Below are the code and all the weights of a small trained network. Each question names an input and a class and asks about switching units off, where a switched-off unit gives its printed mean instead of its output.

import numpy as np


def w(rows, s, z=0):
    codes = np.array(rows[::2]) - 128.0
    scale = np.full(codes.shape[1], s)
    scale[-1] = z or s
    return codes * scale


def f(y):
    return np.maximum(y, 0)


def log_softmax(a):
    a = a - a.max(-1, keepdims=True)
    return a - np.log(np.exp(a).sum(-1, keepdims=True))


def net(x, mask):
    res = np.array(x, float).reshape(1, 8) / 4 @ E
    y = f(res @ A[0][:, :-1].T + A[0][:, -1])
    res = res + np.where(mask, y, B[0][:, -1]) @ B[0][:, :-1]
    return log_softmax(res[-1] @ U[:, :-1].T + U[:, -1])


A, B = {}, {}
E = w([
[81,167,85,75,32,96,168,201,88,208,229,145],'x0',
[180,107,130,83,183,163,193,200,239,221,74,90],'x1',
[233,175,227,189,196,110,168,137,90,159,207,136],'x2',
[84,151,117,220,56,37,252,145,123,90,93,60],'x3',
[140,109,255,144,7,80,84,93,208,181,136,144],'x4',
[134,111,126,116,131,117,139,124,145,111,140,150],'x5',
[176,234,170,56,81,165,120,185,149,35,59,173],'x6',
[143,88,179,111,97,252,168,115,153,69,195,68],'x7',
],0.0068)
A[0] = w([
[111,32,70,186,210,157,140,156,21,172,135,61,145],'neuron 1',
[73,144,140,198,124,152,80,89,21,151,125,110,86],'neuron 2',
[85,70,106,222,187,68,147,94,158,177,185,62,220],'neuron 3',
[58,101,57,87,121,66,93,107,191,121,71,111,85],'neuron 4',
[128,157,138,146,152,201,155,173,221,167,77,112,51],'neuron 5',
[123,92,121,119,157,131,170,205,184,217,100,102,51],'neuron 6',
[209,72,121,133,72,240,175,145,197,89,171,36,184],'neuron 7',
[162,119,127,198,89,30,25,107,161,226,106,139,193],'neuron 8',
[131,93,201,137,146,113,95,33,187,114,67,102,145],'neuron 9',
[213,149,159,101,145,72,178,172,103,144,241,169,90],'neuron 10',
[70,33,61,63,76,159,96,191,192,138,69,88,61],'neuron 11',
[180,100,111,115,130,156,9,101,148,210,153,208,121],'neuron 12',
[90,65,104,222,131,66,219,107,153,122,153,96,106],'neuron 13',
[121,65,54,125,210,117,189,100,73,129,167,123,121],'neuron 14',
[116,73,157,129,63,219,146,87,136,59,231,34,182],'neuron 15',
[59,90,157,79,103,148,209,220,70,178,145,150,57],'neuron 16',
[113,72,106,105,188,200,55,124,71,165,178,190,174],'neuron 17',
[201,143,181,215,172,140,150,103,78,145,112,159,86],'neuron 18',
[143,133,132,114,178,177,28,107,144,133,110,139,181],'neuron 19',
[127,157,156,128,108,117,93,129,112,40,133,179,62],'neuron 20',
[121,102,214,230,68,126,106,59,206,182,158,136,88],'neuron 21',
[188,222,85,92,143,195,145,210,51,55,45,154,108],'neuron 22',
[155,73,142,219,219,134,125,103,157,38,35,100,113],'neuron 23',
[115,129,142,213,106,109,236,150,93,128,83,78,73],'neuron 24',
[34,77,111,91,90,154,83,75,100,106,72,82,62],'neuron 25',
[126,87,253,144,29,97,102,122,170,165,127,143,114],'neuron 26',
[131,175,45,174,220,138,167,154,120,60,191,105,89],'neuron 27',
[119,107,150,101,160,142,179,174,179,164,113,137,32],'neuron 28',
[157,103,121,105,136,134,167,181,182,178,85,109,32],'neuron 29',
[131,248,167,113,97,87,198,183,155,28,64,117,148],'neuron 30',
[167,131,101,103,161,69,132,174,155,220,40,99,125],'neuron 31',
[100,127,147,190,138,100,55,113,89,48,187,88,75],'neuron 32',
[131,73,148,83,192,128,153,164,173,192,92,49,47],'neuron 33',
[187,127,172,195,181,117,182,192,108,110,220,155,44],'neuron 34',
[128,138,111,138,93,96,59,71,57,86,137,180,59],'neuron 35',
[104,148,77,106,73,121,187,161,76,218,220,141,182],'neuron 36',
[179,191,128,172,189,19,85,149,131,168,128,143,153],'neuron 37',
[96,102,110,132,64,111,109,74,41,70,162,183,8],'neuron 38',
[188,166,200,176,215,88,120,109,88,187,159,77,68],'neuron 39',
[148,82,167,20,236,164,36,207,133,168,221,157,133],'neuron 40',
[62,5,91,133,117,111,120,56,132,176,154,94,128],'neuron 41',
[149,133,35,87,140,16,82,120,139,121,63,205,255],'neuron 42',
[141,84,157,219,195,152,122,45,115,110,36,134,54],'neuron 43',
],0.0068,0.0051)
B[0] = w([
[117,20,176,32,146,127,104,198,172,164,136,160,223],'neuron 1',
[207,77,146,177,154,83,161,96,194,111,180,175,169],'neuron 2',
[204,57,171,82,7,193,132,109,136,148,143,99,254],'neuron 3',
[98,122,80,190,140,170,70,156,137,46,106,139,188],'neuron 4',
[168,110,173,196,151,74,149,96,142,96,208,158,178],'neuron 5',
[159,134,171,203,168,58,157,78,150,87,199,157,188],'neuron 6',
[194,109,73,130,164,147,118,137,3,106,117,189,230],'neuron 7',
[153,93,96,67,195,171,156,179,92,127,102,153,239],'neuron 8',
[120,163,95,75,76,91,100,158,112,198,151,152,213],'neuron 9',
[106,178,77,156,74,174,71,183,179,57,130,94,188],'neuron 10',
[86,187,110,202,138,152,44,177,171,82,133,116,197],'neuron 11',
[77,115,151,137,104,130,179,37,145,155,73,81,220],'neuron 12',
[93,83,170,127,61,152,188,34,113,108,51,26,208],'neuron 13',
[73,80,175,44,133,122,180,216,158,135,109,158,197],'neuron 14',
[206,85,89,126,201,152,100,100,30,133,61,219,230],'neuron 15',
[157,209,103,120,130,31,95,107,117,171,107,136,176],'neuron 16',
[140,111,125,173,91,108,196,31,154,128,51,51,219],'neuron 17',
[88,158,86,170,108,183,60,199,176,90,128,98,183],'neuron 18',
[114,130,125,97,89,133,147,68,171,121,88,99,209],'neuron 19',
[177,130,164,149,95,102,169,150,189,124,201,159,164],'neuron 20',
[44,93,126,73,196,141,174,166,169,162,104,176,214],'neuron 21',
[69,52,203,29,144,130,164,214,174,177,183,129,221],'neuron 22',
[137,209,26,82,43,19,88,114,106,208,179,116,227],'neuron 23',
[86,169,114,217,129,142,167,52,88,144,26,92,198],'neuron 24',
[85,173,114,197,131,163,53,187,174,55,143,149,174],'neuron 25',
[37,82,121,62,184,80,147,233,161,175,73,182,219],'neuron 26',
[40,110,105,96,186,82,176,172,169,169,53,197,187],'neuron 27',
[155,170,185,190,134,67,156,93,157,107,135,149,157],'neuron 28',
[125,131,188,187,176,53,123,103,171,108,183,141,169],'neuron 29',
[151,45,183,92,26,231,162,70,147,156,111,20,233],'neuron 30',
[204,124,160,168,180,132,143,92,102,93,175,186,208],'neuron 31',
[176,81,183,157,178,66,185,124,212,97,165,178,173],'neuron 32',
[170,107,165,181,152,58,193,135,182,91,177,175,184],'neuron 33',
[65,195,92,164,130,173,52,190,153,47,104,106,175],'neuron 34',
[175,145,177,176,163,110,191,96,169,95,157,147,174],'neuron 35',
[189,193,41,103,70,64,76,111,139,183,140,124,235],'neuron 36',
[172,94,91,140,177,191,137,122,63,107,75,162,206],'neuron 37',
[175,163,172,211,187,14,203,113,192,115,168,185,165],'neuron 38',
[103,180,69,199,108,232,52,181,185,27,156,129,193],'neuron 39',
[105,120,110,161,79,129,153,53,138,133,47,76,239],'neuron 40',
[164,123,166,108,91,201,45,199,152,86,175,82,215],'neuron 41',
[206,85,120,122,145,199,102,127,24,114,126,136,247],'neuron 42',
[140,223,49,120,72,41,91,102,114,188,191,118,197],'neuron 43',
],0.0063,0.0098)
U = w([
[158,146,178,204,176,62,173,101,159,88,198,173,29],'0',
[75,183,84,196,127,180,62,180,149,52,127,119,45],'1',
[156,109,174,76,91,169,132,140,132,148,160,96,194],'2',
[83,146,121,164,116,120,187,48,97,140,43,77,45],'3',
[43,123,120,69,196,89,164,190,136,172,101,178,21],'4',
[155,214,43,100,93,49,100,117,93,197,173,133,93],'5',
[168,133,105,121,128,149,141,127,110,113,124,139,254],'6',
[189,123,97,146,192,164,125,119,5,118,112,178,74],'7',
],0.011,0.0062)

Each question gives the input, the list of numbers given to net, and the class t.
The units are the neurons (one row each of A and B). Each row of codes is followed by its name. A weight is (code - 128) times the scale printed after its matrix; where a second scale follows, it is the last column's (A, B and U).
mask holds one flag per neuron, in row order. A switched-off neuron (its flag False) gives its mean, the last column of its row in B, instead of its output. The means were averaged over made-up inputs and are rounded, as every weight is.
A unit's drop is (log p(t) with every unit on - log p(t) with that unit switched off) / (log p(t) with every unit on - log p(t) with every unit switched off).
The circuit of an input: a set's keep is (log p(t) with only the set's units on - log p(t) with every unit switched off) / (log p(t) with every unit on - log p(t) with every unit switched off). Starting from the 12 units with the biggest drops (on a tie, the unit counted first), units are removed one at a time, each time the one whose removal leaves the highest keep (on an exact tie, the one counted first), for as long as the keep stays at least 0.8.
units of the circuit, in order: the units of the circuit, biggest drop first
unit that matters most: the unit with the biggest drop
k most important neurons: the k neurons with the biggest drops, biggest first
drop of u: that unit's drop, to one decimal
input [3,-6,-3,3,3,-2,5,-7], class 7: units of the circuit, in order : neuron 42
input [-4,1,0,-8,-6,-3,-8,-6], class 2: units of the circuit, in order : neuron 1; neuron 3
input [8,-1,-6,6,4,1,7,3], class 5: 3 most important neurons : neuron 36; neuron 16; neuron 3
input [7,3,5,-2,7,-3,3,5], class 4: 2 most important neurons : neuron 26; neuron 21
input [8,1,0,-1,-8,6,-2,0], class 4: 2 most important neurons : neuron 14; neuron 27
input [2,0,-4,3,-5,1,3,-6], class 7: 2 most important neurons : neuron 42; neuron 26
input [-5,4,-3,-6,8,7,0,5], class 4: units of the circuit, in order : neuron 26; neuron 21
input [-7,5,4,2,-3,-6,4,8], class 7: 3 most important neurons : neuron 7; neuron 15; neuron 36
input [-6,0,-6,0,1,-1,-1,-2], class 1: 4 most important neurons : neuron 4; neuron 25; neuron 36; neuron 11
input [8,1,8,1,-1,8,-2,0], class 1: units of the circuit, in order : neuron 10; neuron 34
input [-5,6,5,-4,-3,0,-8,-1], class 2: 3 most important neurons : neuron 3; neuron 1; neuron 14
input [6,4,-5,0,4,5,6,7], class 7: units of the circuit, in order : neuron 7; neuron 15
input [7,2,-5,5,-3,5,0,-8], class 7: 2 most important neurons : neuron 42; neuron 23
input [4,2,-5,7,1,6,2,-2], class 3: unit that matters most : neuron 30
input [-1,6,5,-8,1,7,4,2], class 3: units of the circuit, in order : neuron 40; neuron 12
input [3,1,0,-7,4,0,-1,8], class 7: 2 most important neurons : neuron 15; neuron 7
input [4,7,2,8,3,-4,-1,0], class 3: 3 most important neurons : neuron 24; neuron 13; neuron 30
input [1,-6,-5,-8,4,7,-3,-4], class 3: 2 most important neurons : neuron 12; neuron 17
input [7,3,1,-7,-8,-6,-2,4], class 4: 2 most important neurons : neuron 1; neuron 14
input [-8,-1,-1,0,-4,-6,-5,-2], class 5: units of the circuit, in order : neuron 23
input [7,0,8,-6,2,5,-3,-3], class 1: 2 most important neurons : neuron 10; neuron 39
input [-8,-8,0,-2,7,5,3,-5], class 0: 3 most important neurons : neuron 35; neuron 32; neuron 38
input [0,-2,4,-4,8,0,-5,5], class 4: units of the circuit, in order : neuron 26; neuron 21
input [1,4,3,7,0,2,-2,1], class 3: drop of neuron 24 : 0.5
input [4,-6,-3,-2,0,2,-7,-8], class 7: drop of neuron 22 : 0.2
input [-5,8,8,-8,-5,4,-7,-7], class 0: drop of neuron 28 : 0.2
input [3,5,3,2,8,-4,-2,0], class 4: drop of neuron 21 : 0.1
